Rows, each with the group of its hidden value:
[  14 -126 -212    8  -83 -249 -537  -17  543 -155  -30 -145  -79  161
  -26  406 -601 -177  390  264  124  248 -403  280   98 -144 -427  191
   49  264   66   97  277   17  242 -328  257  -30 -299  331 -262]
(78)
[-354  -10  461  221  284  213  330  -52  -36  238   -9  -41  149   24
   16 -318  648   95   16  321 -113 -503  133 -278 -394 -160   90  293
  312  199 -164  -46 -174  -85  -98   31 -459  169  139  -11  247]
(80)
[ -10  -36 -134   21   -6  -58  146   39 -205 -289  123  229 -223  -53
   97  269  171  393  126   46   82  201   90 -324  -28  113 -138    5
 -174   12   85  223 -178 -284  158 -228  -69  314  -31 -153  111]
(86)
[-136  -99  395  247  214 -274  -75    5  -66  106 -124  317  -87  -63
  149 -239  232  -12 -277  439   46 -201  205 -346 -468  102  238  138
   33 -142  -33 -279 -186 -489  -82 -148 -283  187  163 -152  253]
(80)
[-161  -26  407   72  -52 -211  120 -179 -225   -5 -201   85 -143 -174
  164 -161  469  240   29  264  180 -323  138 -518 -218   41   -5   54
   56   48  -95   59 -244 -396   34  -89 -420  302  164 -220  474]
(78)
[-306  -28 -420  249  181   60   73  323 -268   15  471  -73  244  339
  103  229  -54  204 -156   12 -351  140  116  218  -67  -94 -103  180
  -25  -36  116   19  -77  229  -87  -17  -11   38  -69   89  -40]
(89)
[   9   51 -164   40   57 -194   23  226 -107  -74   47   76  133   -7
  341   70 -247 -240 -485   82 -216  -73  274  -99 -125 -161  -30 -242
  -27 -212   19 -333  174   47   72   40  376 -255  129   51  -15]
(71)
[-318    8  256  111 -105   75   22 -278   18   40  -30    9  -49 -245
   87   33  444  211  133  251  285 -268  109 -392 -226  188  -85   95
  125  145 -332  124   63 -276  251  -37 -252  424  192 -210  104]
(78)
[-319 -175  296  263  114   30   53 -117  -63  187  -14    7  -28  -26
   89 -280  250   14 -168  308  108 -406  136 -126 -494  105   50  121
  250  -25 -293 -325  180 -269  -95   97 -201  122  345  -17  117]
(89)
[-373  -87  378  252  169   44    3 -176  122  159  -47   73   -9 -104
   44 -135  442   92  -20  419  143 -299  114 -417 -410   84  140  272
  185  169 -224  -27  -31 -337  115 -118 -324  410  173 -108  132]
(80)
[  60  131  563   -6  -26 -164  207 -126 -423   46 -231  377 -105 -366
  215 -267  516  153 -101   97   64 -416  306 -421 -337  213  -10 -160
   95 -328 -231 -202 -263 -414  -88  231 -396   95  294 -378  465]
(86)
[  38  -38 -409 -125   64 -298  103   97   69 -226  149 -296  -71  158
  123  221 -133 -162  115  176  147    9  160   17  188 -136  -31  -45
 -103  377   26  328  281   69  140 -447  293 -148  -10  141 -137]
(89)
[-473  -78  215  235  280  161    5 -115  182  251   55  -39   96   19
  -61    0  360   56  134  278  -38 -316   37 -309 -390   -8   48  404
  310  343 -248   44  163  -75   55  -13 -234  403  137   59   -7]
(83)
[ 210  -73  145   12 -403 -448 -236  -47 -279 -209 -147  342 -311  -87
  127  -47 -183  148   44  143  297  -29  -57  120 -234  175 -366 -177
 -104 -404  -26 -398   81 -398 -216   -9 -108 -164  145 -157  129]
(86)
[ 100   26 -196  -83   94  138 -267  -18  692 -203  122   60  -88   38
 -211  526 -238 -103  693  214  144  308 -327  247   74   -6 -399  258
   53  403  -58  338  290   33  354 -392  251   80 -369  229 -588]
(86)
[-248  -28 -348  146  136   14  166  265 -141  -61  367  -49  111  355
  -32  211  104  208  111   95 -203   52   46   67  -86 -223 -127  269
  -33  238  160  128   59  197 -156 -228  -46   40  -91  131 -133]
(83)
[-140  -63  326  161  -23 -125  -42 -148 -115   58  -65  239 -149 -176
   90 -143  297  109  -30  305  254 -247  159 -195 -404  278    2   46
   67 -122 -255 -192   42 -443  -26  -24 -261  202  249 -219  114]
(78)
[-226   44 -325  172 -155  294  374  256 -548 -106  424 -137  264  199
  236   77   81  371 -254 -188 -328  -34  130  271  -14 -183 -385 -146
   19 -291   32 -186 -106  327  -97  303   -7 -191   67   16  105]
(89)
[ 349   59 -174 -241  167 -294  276  194 -183 -245  -40    0  -98  -36
  267   67 -173 -235 -112  -61 -123  -72  275  -68  113 -128  -63 -330
  -47  -37   48   16   79    7   40  -73  355 -385   72   74  111]
(86)
[ -81   86  445  107  354  194  249  -35 -121  139  -21  258   39 -221
   91 -119  524  119   31  141 -138 -241  217 -254 -296  190   53   94
  194 -100 -213   23 -359 -274   81  153 -352  229   68 -192  262]
(78)
[  40  112 -222 -171  117 -136  391  105 -263 -266  105  -86  -54  -18
  187  271  275  209  145  -50  -79   24  248 -402  250 -129  -55  -70
 -134  269  120  521 -221   17  203 -257    9  132  -78  -78  247]
(83)
[-197   74 -170  182  -23  137  373  319 -368 -153  310  -24  241  288
  170   54  247  369 -179   48 -364   25   83  -34   -8 -433 -205   71
  -82  -57  312  -26 -381  233 -111  -70 -176  -79 -147   30  185]
(74)
[ -49  106  420  186  293  -85  169  106 -279  161   44  361   87  -63
  101 -254  496   68 -157  274 -138 -248  314 -125 -387  128  188  127
   60 -233  -73 -167 -392 -280 -205   22 -447   43   92 -254  248]
(74)
[-277   89 -207  191    8  -40   55  188 -249   80  341  -70  292  169
  156   58   92   37 -241  114 -167 -128  247  141 -143  -76  -39   59
   19  -77  -68 -121   88  206 -107   32  -33  -88  108  -42  -67]
(74)
[  32 -163   41    8 -211 -713 -486 -166   11  -62 -153  130 -355   -6
   -3   60 -225  -57  245  337  486  -81  -38   -2 -223  268 -105  103
  -58   64 -133  -71  371 -433 -154 -317  -93   80  178  -78    1]
(86)
[ 376 -281 -235  -86   -3 -663 -418   49  309 -294  -75  115 -495  178
  -58  150 -629 -314  316  385  461  224 -147  403  -87  156 -156   14
 -169  127   63  -90  487 -407 -114 -596  333 -308  -48  216 -349]
(71)
[ 374   63 -255 -224  -96 -325  -45   59   11 -265   36 -103  -92  -71
  226  165 -393 -318   23   38  174   36  152  347  197   70 -226 -363
  -75 -101 -127   -3  287   12  147 -115  429 -478   39   47 -161]
(74)
[ 375  -67 -291 -231  169 -227  194   98   19 -312   68 -169 -223   38
  144  134 -263 -226  160   39  133   76  141  252  215   33 -118 -243
  -61  120  -33  211  168  -61  134 -265  372 -373  -14  151  -80]
(80)
[ 299 -220  348   76   -4 -277   71   44 -457 -161 -234  447 -392 -112
  218 -305 -128  155 -232   33   15  -97   45  -12 -396  185 -191 -257
   28 -608   19 -605 -196 -565 -287  236 -129 -197  249  -84  450]
(86)
[ 150 -265 -260  102 -179 -325 -478   57  140 -242  114   31 -275  271
  -63  244 -631   67  343  203  235  364 -383  647  -20  111 -475  119
  -77  -97  105 -129  163 -189  -95 -262   83 -174 -196  216 -197]
(80)
[-355   38 -170  183  101    7    4  147  -65  124  257  -31  237  177
   49  128   91   27  -82  122 -201 -157  130  -44 -232 -138  -56  210
  112  120  -68  -72  218  196  -82    0  -15   80   92   60 -125]
(86)
[ -20 -226  408  159  248 -349  -31  -37  -97   45 -243  307 -297  -45
   90 -264  130    2 -115  347   92 -229  108 -358 -479  107  153  123
   86  -67  -21 -289  -73 -570 -182 -123 -237  146  213  -43  327]
(83)
[ 103  108  299 -120  494  177  284   -6  108   36  -71   16   15 -100
  -29   90  348   19  475    5 -254 -134   -5 -144   41  -44 -118  190
  267  270  -78  417 -373  -19  165   30 -234  120 -208   72  245]
(83)
[ -71  -45  -33  122  108  110  280  278 -321 -106  146   24   77  323
   29   43   86  384  140  -74 -447   25 -174   89  -49 -397 -382  187
   88  -32  324  -37 -406  173 -250   77 -269  -79 -215  192  314]
(86)
[-154  171  335   78  276  298  101  -34  312   54  -16  269  123 -198
   -6  153  455   55  206  251 -130  -90   44 -404 -218  -45  -46  238
  153  191 -109  164 -199 -119  309  -93 -169  342 -151  -79  -67]
(83)
[  49   95   28 -131  101  286  318 -102  117 -224   27   73 -106 -277
   95  250  299  129  247    5   80  -13  120 -345   36   70 -182 -104
   55  180 -189  308    6 -123  436  -69  127  207   -5  -76  -58]
(86)
[ -77 -149   61  124 -328 -243 -125 -160 -209 -159   22   86 -265  -48
   89  -15   65  285   93  240  424  -46   -1   26 -194  245 -227  -22
  -75 -133 -139 -111   78 -394  -40 -138 -208  120  178 -176  102]
(80)
[-229   47 -186  232   39  251 -102  227   16   11  352   52  261  259
  -33  299  -77  239  175   43 -329  196 -202  382  -75 -143 -419  274
   78  -61   99  -32 -145  249  -17   57 -112   30 -286  137 -162]
(78)
[ 366 -123  -86 -112   83 -263 -207   85  198 -222  -45    9 -239  146
  -33  184 -471 -129  451  111   60  208 -283  509  102   -4 -411   26
   26   26   92   50   23 -108  -19 -206  126 -316 -265  259  -73]
(78)
[ 193 -233 -105   50  -51 -606 -486   24   76 -114  -79  193 -329   55
   88   65 -586 -254  -26  285  299   97  -25  290 -242  259 -119  -60
  -76 -184  -65 -352  411 -400 -128 -220  243 -205  131   78 -152]
(71)
[-104  103  304  103  306  372  136  -25  206   52   36  300   65 -205
    0  111  373   84  156  157 -138  -65   57 -241 -270   88  -84  163
  184   34 -181   39 -158 -162  253   54 -125  275  -70  -72  -74]
(83)
[-129 -126 -197   79  281   54  340  217 -181  -38  126 -147   68  167
  217  -31  -77  -71 -319  -24 -317 -183  203 -121 -157 -269  -20  -74
  146   46   23 -199  176  134  -43   99  265 -170  186  238  101]
(83)

[ 235  114   -1  263  -82 -137  266 -200  126  150  -68  168  170   44
  138  261  -72 -210   85  125 -262  145 -130  -11  -41   12  -52  197
  -46   35  315  191 -133  -47 -137   34   54  107  286  -21   96]
Z840
[ -18  142  -77 -445  362  427 -302  438  192 -250  102 -481 -293 -377
   30  204   82  296  314   96  -41   88  370   86  -91  159 -110   93
 -150 -644 -161 -258  123 -220  388   27 -324   24 -261 -243  497]
Z640
[-159  -11   -7 -149  341   49 -277  130   29   33  127 -168  -70  -61
   22 -139 -216  220  102 -276  263  -10  101  -75  142   46   -9 -180
 -177  124   -1   65   76 -110  222   74  -23 -296   51   -8 -157]
Z71
[  19  410   74  323   83   -7  231 -342   43  195  -31  -63   48  -48
  115  218   -3   31  343  236 -247  307  -21  212 -141  106  115  205
   12  122  206   55 -121  -99  108  189  -34 -233  207   51  176]
Z743
[  56  162  -78  190 -155 -201   22 -117  -14  291   -3   66   83   -7
  132  -93   94 -139    1  -67   45 -186   91  114  202   71  225  -44
  -96  120  143 -202  237  -25   95 -144  384   47  248  167  -65]
Z640
[ 227   89   -7 -270  133  220   44  188   86  -48   52 -217  109  -78
  -87  294  -10  -65  185  252 -198   44  181 -178 -106   53 -102   49
 -125 -536  -18   60  -73 -246  154 -155 -393  275 -233 -315  233]
Z640
[-301  221 -304   63  -36  218  209  -99 -112  311  169   80    1 -227
  -28 -298  319 -144  153  163  151 -124  305  167  147  176  230 -209
   -2  -38  177  -78  199 -173  226 -236  240   25   47  138 -193]
Z198
[ 115  -53   36  145    6   88   66   41   -5   95   38  -17  -83 -206
  136  335  -52  -94   18  110 -311  176   32   78 -148  -35 -112  -72
  -39 -165  215 -232  113  -85  -35 -101    4  301   63 -155  278]
Z198
[-267  -34 -191  -29   87  164  -73  163   72  187  144   81 -176 -365
  147 -120  116  -70   26  -63   34  -62  284  120   66   42   44 -213
 -112  -82  270 -166  270 -118  143 -206  301  132   42   26   -5]
Z911
[-112 -148 -366 -507  169  206 -256  486  138 -146  187 -123 -212 -161
   -1 -125   50   34  -26 -195  330 -234  332 -105  241  151 -151 -111
 -236 -441  -63   -9  142 -139  198 -171    6   88  -94 -204  -10]
Z743
[ 132  258  343  112  218  -75 -413   76  238  -68 -113 -396  -80 -259
  237  242 -123  363  277  -62 -188   95   -1  185    5  -43  151  257
 -164  -34   23 -346  232  -47  299  248  -38 -180  137  134  543]
Z949
[  66  256  215  408 -156 -399   85 -345 -215  121  -60  -91  289  204
 -122  282 -227  -45   71  216 -115   53 -204  -50   92 -153  204   14
 -150  215  156   40  -61  -93   58   54 -285 -110   65 -126   42]
Z911
[-144   27  -69   71  144  -38 -139   -9  181    8  186  -14 -199  -49
  208  -28 -260  143   70 -273  112  130  -96   69  197   30  -91  222
 -121  228  315  368  -25   -5   95  175  177 -458  343   71  -34]
Z840
[ -89  209 -108  134  -85  -36  -15 -180 -218  232  168 -151  -60   69
  -18 -203  -15   70   44  -75  221 -104   47  115  325  100  225 -109
   -4  187   21  -86  198  -72  241  -80  157 -299  172  148 -183]
Z167
[  56 -128 -235   80  -60 -173 -169  181   85 -187   65   93 -145 -140
  119   63 -182  -29 -124 -316   73  -14  -58   19  108  -37 -264  108
 -148   51  357   53  165   23  -85   61  233  -62  297  -74   62]
Z167
[ 189  241  201  205   57 -115   36 -171  -75   16  -21 -208  180   54
  -56  313 -209   55  201  152 -204  180 -106  -34  -92  -49   27  113
  -85   25  106   45  -60 -126  112  104 -298 -103   30 -135  169]
Z198
[ 251   -4  192  184   25  -47 -130   76  246  130    0   15  -12 -288
  313  239 -156  -68   45 -126 -407  105  -15   50 -117 -118  -59  174
  -78    0  430  -82  238  -41   21  -81  297  178  216   76  287]
Z911
[ 243  -89 -118   -4  -64 -128  149   48    6  -20   85  128  215  113
  -60  222 -204 -281  -67  -18  -99   13  -55 -246  -50  -36 -248   52
 -157 -117  286  346 -114 -111 -124 -136  -85  188   74 -293  -98]
Z949
[-272  159   83  283 -162 -287 -100 -195   -4  359  -84   27   15  -41
  135  -78   72   13  -19  117  111 -234   23  122  486  -92  499 -182
 -179  186   88 -293  208  -41  161  -88  143   -5  154  215   46]
Z840
[-284   91   20  233  155   73   -2 -128   58  310   22   75  -25 -255
  187 -152   99   58  143    4   58   22   85  191  118   47  223 -201
  -68  222  181 -175  170  -68  126   32  252  -56  246  263  -15]
Z198
[ 113 -123 -173  -40  -85  -51  162   30  -53  -89   39    7   75  205
  -79  248  -63 -117  -82  150  113  -27 -120 -142  209   57 -152  -18
 -154 -257  -61  120 -195  -62 -123    4 -316  189  116 -278   70]
Z840
[ 190  -12   38   70  149  -47  -12  -33   -8  133   27  -28  100   54
   84   42 -165   -2   49 -188   15   50  -33  -52  -12   68  -71  -90
  -75  139   53  -18   47  -44   11   32  110  -26  225   19  -94]
Z71
[-162   79 -249  269 -119  -55  141 -179 -254  260  145   38 -195   18
  118  -61  121  -60  -42  -72  182    9   77  329  134  200   91 -210
   -9  194   32 -357  194   35   38  -42  385  -85  326   58  -92]
Z949
[  87 -144  -27    7    8  -92 -193  218  103 -124  -44  -22    7 -158
   75  152  -75    6  -70  -81   16 -101  -22  -57  137  -77  -94  -34
 -203 -159  117 -169  163  -41  -21    3  -30  229  124  -81  227]
Z71
[ 208   14   -3  222 -222 -305  293 -217 -102  125 -103  148  385  290
 -106  269  -61 -288  -73  268  -47  -79 -185 -196  154  -51   48  -57
 -163  -50   67  115 -191  -78 -178  -66 -250  296  138 -186  -25]
Z743
[ -83  357   -2   46  222  172  -71  -27  210  -51   -3 -171    4 -321
   46  -14   37  201  391  120  -80  136   99  104   -8   55   76  241
  -52  -68  234  133   37 -179  273  191 -118 -282   78  135  226]
Z167
[ -68  218 -113   24  218  228  -47  106  262 -142  -62  -80  -34 -424
  106   16  190  151  334  112  -42   98  129  177  -54  119  -29  198
  -75 -200  179  -73   90 -123  155  218  -25  -37  162  129  348]
Z71
[ 301   63  287 -168  387   18 -417  304  335 -146  -73 -345 -100 -239
  232  397 -294  254  227 -186 -311  199   91  -33 -237  -43 -163  207
 -204 -221   64 -159   97 -101  191  152 -119  -15  -24 -154  474]
Z640
[ 281   18  196  288  -19 -282  -99  -78  235   87 -200  104  280  -62
  200   73 -116  -27   24 -115 -117  -86 -213  -66  150 -112   76  133
 -140  185  247  -21  120   10  -80  122  171  107  403  256  145]
Z167
[-282  104  -40  129  -10   73   90 -195 -362   47  200 -283  -75  163
 -179   95  -25  173   66  269  274   53  -80  108  301   83  155 -202
  -84  -29 -223  -97  -72 -105  190   74 -429 -211   26 -155   34]
Z911
[-219  -32 -438 -258   38  165  -25  234 -204  -71  266 -159 -392  -46
  -72   88   15    1  -37  -34  227   27  305  104   74  193 -177 -216
 -119 -317  -61 -174   68 -117  146 -150  -64  -34 -132 -410   -5]
Z743
[-345  149 -291 -265  152  132 -414  377  135 -235  146 -284 -394 -388
   56 -103  107  272  150 -129  276 -121  347  211  219  111   26   73
 -228 -297   49 -220  292 -115  387   40   46 -243  -63  -73  264]
Z640
[ 283  211  124 -193   58  182 -166  309  241 -333  -51 -390   32 -343
  -44  515    0   85  279  376 -423   87  131  -73 -144  -91  -96  374
 -168 -735  117  -72   53 -249  241  -28 -551  293 -291 -319  723]
Z949
[-209  274  -58  490 -199 -163  255 -406 -252  384   50  118   74  -29
   21  -38   91 -146   72  184  -26   31    9  233  109   19  297 -163
    2  321  275 -154  137  -64   75  -84  218  -83  213  126 -121]
Z198
[ 375   35  221  153  -45 -214   87  -87  166  -82 -159  -47  277  152
   34  494 -230  -63   67  230 -280  109 -289 -202   52 -124  -77  270
 -166 -170  116  206 -241  -73 -125  138 -419  185  148 -179  337]
Z840
[-270  338   75  213  146  108   -2 -154   32  391    3  -59  -56 -358
  165  -67  177   52  291  158 -144   69  284  275  -43   55  355 -165
  -40   99  199 -334  248 -157  301  -79  227  -45   21  198  105]
Z911
[ 235  374  175  158   51   57   35 -112   65  143   58 -246  -83 -180
  153  394 -135   13  295  152 -524  322  109  155 -293    5   16  280
   18 -114  301  -55   74 -154  220  -44   -8  -88  -27 -118  349]
Z640
[  24  141 -351 -232  -49  177  117   74 -396  -33  234 -289 -107  118
 -302   64   26  -42   47  139  184  -29  257  -39   66  194  -81 -227
  -22 -355 -188 -127   40 -208  218 -225 -307   -9 -255 -399 -107]
Z167
[ 166  162   -6   96   64  -44 -161   32 -152 -128  203 -337 -283  -31
   63  313 -328  165  102 -217 -144  292    2  171 -178   49 -225  190
  -31   45  168  -85  135  -34  175   96   20 -353   88 -246  189]
Z198
[ 185  156 -106  251 -173 -315  165 -231 -325   -4   93  -90   85  337
 -123  259 -223  -98  -23  -18   49  105 -144   26    4   70  -98   45
  -86  150   54   45  -82  -15  -28   58  -93 -192  180 -272  -88]
Z949
[-280  274 -194   23  174  195  121 -206 -334  206  245 -228 -163   57
 -134 -128  -18  149  216   52  241  156  182  153   65  224  103 -260
   33  130  -91  -33   -9 -162  288   15 -103 -432  -17  -77 -245]
Z167
[-125 -195 -201 -272  143   96    8   96 -255   40  221 -153   52  312
 -203 -114  -62   43  -93  -51  540 -188   37 -190  357  180  -32 -399
 -195 -134 -393   42 -105 -106   95  -74 -295  -12   12 -221 -305]
Z949
[ -39  128   41  133  -21 -172   17  -85    8  -11  -82  -24  301   22
 -111   70    2  -19  103  205  100 -126  -76 -103  210  -57  155   -4
 -219  -43   60   74  -44 -123   72   67 -280   53   73  -26   71]
Z911
[ -33  296  -90 -225  125   70  -59   81    2  236   40 -185  -34 -104
  -29    3   48  -36  211   90  -45  -72  420  -32   15  101  198 -151
 -117 -232    6 -150  120 -237  337 -258  -30   18 -283 -155  -34]
Z840
[ 305  250  434  405 -165 -572 -138 -235  -81  251 -211  -89  354   88
   21  341 -319 -101   22   54 -369  -46 -111 -125    1 -297  295  -20
 -190  247  262 -210  178  -90   86 -109  -53  102  -19  -57  121]
Z198
